Below is a small trained network, with its code and all its weights. Each question gives an input and a class and asks what happens when units are switched off, that is, made to give their printed mean instead of their output.

import numpy as np


def w(rows, s, z=0):
    codes = np.array(rows[::2]) - 128.0
    scale = np.full(codes.shape[1], s)
    scale[-1] = z or s
    return codes * scale


def f(y):
    return np.maximum(y, 0)


def log_softmax(a):
    a = a - a.max(-1, keepdims=True)
    return a - np.log(np.exp(a).sum(-1, keepdims=True))


def net(x, mask):
    res = np.array(x, float).reshape(1, 4) / 4 @ E
    y = f(res @ A[0][:, :-1].T + A[0][:, -1])
    res = res + np.where(mask, y, B[0][:, -1]) @ B[0][:, :-1]
    return log_softmax(res[-1] @ U[:, :-1].T + U[:, -1])


A, B = {}, {}
E = w([
[73,45,254,100,115,103,103,220,178],'x0',
[210,68,148,192,80,16,63,164,155],'x1',
[47,201,185,110,121,33,86,102,58],'x2',
[168,150,119,196,63,107,217,153,224],'x3',
],0.01)
A[0] = w([
[112,115,158,103,152,1,80,148,94,94],'n0',
[86,134,148,216,109,141,117,138,114,60],'n1',
[118,222,81,181,113,39,183,58,87,252],'n2',
[39,122,110,127,132,190,224,183,167,180],'n3',
[143,110,116,209,157,28,98,151,128,240],'n4',
[201,38,115,179,116,62,152,204,197,155],'n5',
[60,123,97,49,207,140,89,143,26,174],'n6',
],0.0099,0.0027)
B[0] = w([
[51,111,100,148,59,117,66,121,137,220],'n0',
[121,144,131,153,137,177,142,195,130,140],'n1',
[136,180,31,179,179,70,129,121,118,219],'n2',
[69,193,151,86,160,191,152,113,250,210],'n3',
[116,117,160,152,87,45,135,160,156,212],'n4',
[182,25,123,130,97,75,123,144,227,239],'n5',
[75,58,204,80,178,133,139,72,37,252],'n6',
],0.014,0.015)
U = w([
[26,94,125,155,61,102,7,118,33,22],'0',
[146,169,139,68,165,187,163,125,193,95],'1',
[70,83,153,56,231,167,86,28,2,215],'2',
[163,187,13,200,164,61,135,146,94,199],'3',
[206,58,130,133,68,101,92,189,182,229],'4',
[195,133,155,88,86,161,95,146,100,2],'5',
],0.0078,0.0029)

Each question gives the input, the list of numbers given to net, and the class t.
The units are the neurons (one row each of A and B). Each row of codes is followed by its name. A weight is (code - 128) times the scale printed after its matrix; where a second scale follows, it is the last column's (A, B and U).
mask holds one flag per neuron, in row order. A switched-off neuron (its flag False) gives its mean, the last column of its row in B, instead of its output. The means were averaged over made-up inputs and are rounded, as every weight is.
A unit's drop is (log p(t) with every unit on - log p(t) with that unit switched off) / (log p(t) with every unit on - log p(t) with every unit switched off).
The circuit of an input: a set's keep is (log p(t) with only the set's units on - log p(t) with every unit switched off) / (log p(t) with every unit on - log p(t) with every unit switched off). Starting from all 7 units, units are removed one at a time, each time the one whose removal leaves the highest keep (on an exact tie, the one counted first), for as long as the keep stays at least 0.8.
units of the circuit, in order: the units of the circuit, biggest drop first
k most important neurons: the k neurons with the biggest drops, biggest first
drop of u: that unit's drop, to one decimal
input [7,-1,0,-5], class 2: units of the circuit, in order => n6
input [4,-2,-2,3], class 1: 3 most important neurons => n3, n4, n0
input [0,-1,6,-2], class 2: 2 most important neurons => n6, n5
input [-1,2,-5,-5], class 2: 3 most important neurons => n5, n4, n0
input [4,0,7,-8], class 2: 3 most important neurons => n6, n5, n4
input [-3,5,6,0], class 3: 2 most important neurons => n2, n6
input [-6,6,6,-2], class 3: 2 most important neurons => n2, n6
input [-6,3,-2,3], class 3: drop of n2 => 1.0
input [0,3,6,8], class 3: drop of n4 => -0.1
input [-5,-7,2,6], class 3: drop of n2 => 5.3
